Below is a small trained network, with its code and all its weights. Each question gives an input and a target symbol and asks what happens when units are switched off, that is, made to give their printed mean instead of their output.

import numpy as np


def w(rows, s, z=0):
    codes = np.array(rows[::2]) - 128.0
    scale = np.full(codes.shape[1], s)
    scale[-1] = z or s
    return codes * scale


def f(y):
    return np.maximum(y, 0)


def softmax(a):
    e = np.exp(a - a.max(-1, keepdims=True))
    return e / e.sum(-1, keepdims=True)


def log_softmax(a):
    a = a - a.max(-1, keepdims=True)
    return a - np.log(np.exp(a).sum(-1, keepdims=True))


def net(x, mask):
    ids = ['αβγδεζθξπτφψω'.index(c) for c in x.split()]
    T = len(ids)
    res = E[ids] + P[:T]
    r = res
    for j in range(2):
        rows = slice(2 * j, 2 * j + 2)
        q, k, v = (r @ M[0][rows].T for M in (Q, K, V))
        z = softmax(np.where(np.tri(T) > 0, q @ k.T / 2**0.5, -1e9)) @ v
        o = O[0][rows]
        res = res + np.where(mask[j], z, o[:, -1]) @ o[:, :-1]
    y = f(res @ A[0][:, :-1].T + A[0][:, -1])
    res = res + np.where(mask[2:14], y, B[0][:, -1]) @ B[0][:, :-1]
    return log_softmax(res[-1] @ U[:, :-1].T + U[:, -1])


Q, K, V, O, A, B = {}, {}, {}, {}, {}, {}
E = w([
[113,153,165],'α',
[68,150,173],'β',
[86,111,136],'γ',
[171,89,98],'δ',
[151,159,76],'ε',
[144,228,80],'ζ',
[133,158,82],'θ',
[79,181,112],'ξ',
[186,159,253],'π',
[211,191,130],'τ',
[105,63,125],'φ',
[108,102,225],'ψ',
[218,71,57],'ω',
],0.022)
P = w([
[246,215,176],'0',
[74,98,2],'1',
[25,116,203],'2',
[223,236,172],'3',
[74,99,11],'4',
[23,114,201],'5',
],0.0081)
Q[0] = w([
[86,159,96],'head 0',
[89,97,102],'head 0',
[208,107,37],'head 1',
[151,48,254],'head 1',
],0.0084)
K[0] = w([
[83,137,61],'head 0',
[103,239,56],'head 0',
[34,233,106],'head 1',
[143,2,77],'head 1',
],0.0076)
V[0] = w([
[181,42,37],'head 0',
[253,165,111],'head 0',
[181,56,127],'head 1',
[143,34,218],'head 1',
],0.0036)
O[0] = w([
[36,126,129,7],'head 0',
[26,252,112,211],'head 0',
[211,69,130,126],'head 1',
[189,95,190,151],'head 1',
],0.0048,0.0018)
A[0] = w([
[47,57,157,46],'neuron 0',
[107,102,51,153],'neuron 1',
[161,153,80,67],'neuron 2',
[144,126,254,61],'neuron 3',
[98,88,64,43],'neuron 4',
[103,139,94,145],'neuron 5',
[152,97,161,180],'neuron 6',
[203,183,85,8],'neuron 7',
[92,145,155,86],'neuron 8',
[133,81,66,100],'neuron 9',
[137,146,212,130],'neuron 10',
[191,99,95,97],'neuron 11',
],0.016,0.018)
B[0] = w([
[194,241,21,170],'neuron 0',
[193,82,216,183],'neuron 1',
[135,75,179,149],'neuron 2',
[67,108,9,229],'neuron 3',
[26,211,230,134],'neuron 4',
[111,131,72,164],'neuron 5',
[218,97,121,235],'neuron 6',
[7,45,129,161],'neuron 7',
[73,79,217,141],'neuron 8',
[61,163,79,146],'neuron 9',
[69,149,208,244],'neuron 10',
[100,171,79,146],'neuron 11',
],0.011)
U = w([
[175,174,193,192],'α',
[159,34,179,156],'β',
[136,183,89,172],'γ',
[190,186,64,154],'δ',
[131,244,64,43],'ε',
[65,139,26,5],'ζ',
[75,172,116,17],'θ',
[63,2,124,6],'ξ',
[98,45,221,23],'π',
[102,146,156,241],'τ',
[130,129,104,253],'φ',
[143,48,69,210],'ψ',
[138,174,135,226],'ω',
],0.017,0.0048)

Each question gives the input, a string of symbols that net reads in full, and the target symbol t.
The units are the heads (2 rows each of Q, K, V and O) and the neurons (one row each of A and B). Each row of codes is followed by its name. A weight is (code - 128) times the scale printed after its matrix; where a second scale follows, it is the last column's (O, A, B and U).
mask holds one flag per unit, heads first, then neurons. A switched-off unit (its flag False) gives its mean, the last column of its rows in O or B, instead of its output. The means were averaged over made-up inputs and are rounded, as every weight is.
A unit's drop is (log p(t) with every unit on - log p(t) with that unit switched off) / (log p(t) with every unit on - log p(t) with every unit switched off).
k most important neurons: the k neurons with the biggest drops, biggest first
heads that matter: for each layer, one digit per head in row order, 1 if its drop is at least 0.15 and else 0, layers parted by /
drop when u is switched off: that unit's drop, to one decimal
input ψ φ ψ τ, target π: heads that matter	00
input τ ε ψ ζ, target ζ: heads that matter	01
input τ ψ ψ π τ, target ψ: 4 most important neurons	neuron 7; neuron 10; neuron 0; neuron 2
input τ ζ δ γ ε δ, target β: 4 most important neurons	neuron 3; neuron 0; neuron 1; neuron 10
input δ τ ζ π, target θ: heads that matter	00
input φ ψ π ω ψ τ, target α: 3 most important neurons	neuron 3; neuron 0; neuron 7
input ω ζ φ φ, target β: 3 most important neurons	neuron 3; neuron 0; neuron 10
input π ω ψ ζ, target ζ: 3 most important neurons	neuron 7; neuron 10; neuron 1
input ε γ ζ τ, target π: 4 most important neurons	neuron 7; neuron 3; neuron 0; neuron 2
input δ ω τ ψ, target ξ: 4 most important neurons	neuron 3; neuron 0; neuron 10; neuron 1
input τ τ ψ, target ζ: most important neuron	neuron 3
input δ θ ω β θ β, target θ: 3 most important neurons	neuron 0; neuron 8; neuron 10
input ψ β τ, target α: drop when head 1 is switched off	0.0
input ψ ε β δ τ β, target θ: drop when neuron 10 is switched off	0.3
input ξ ψ τ φ, target β: drop when neuron 6 is switched off	0.1
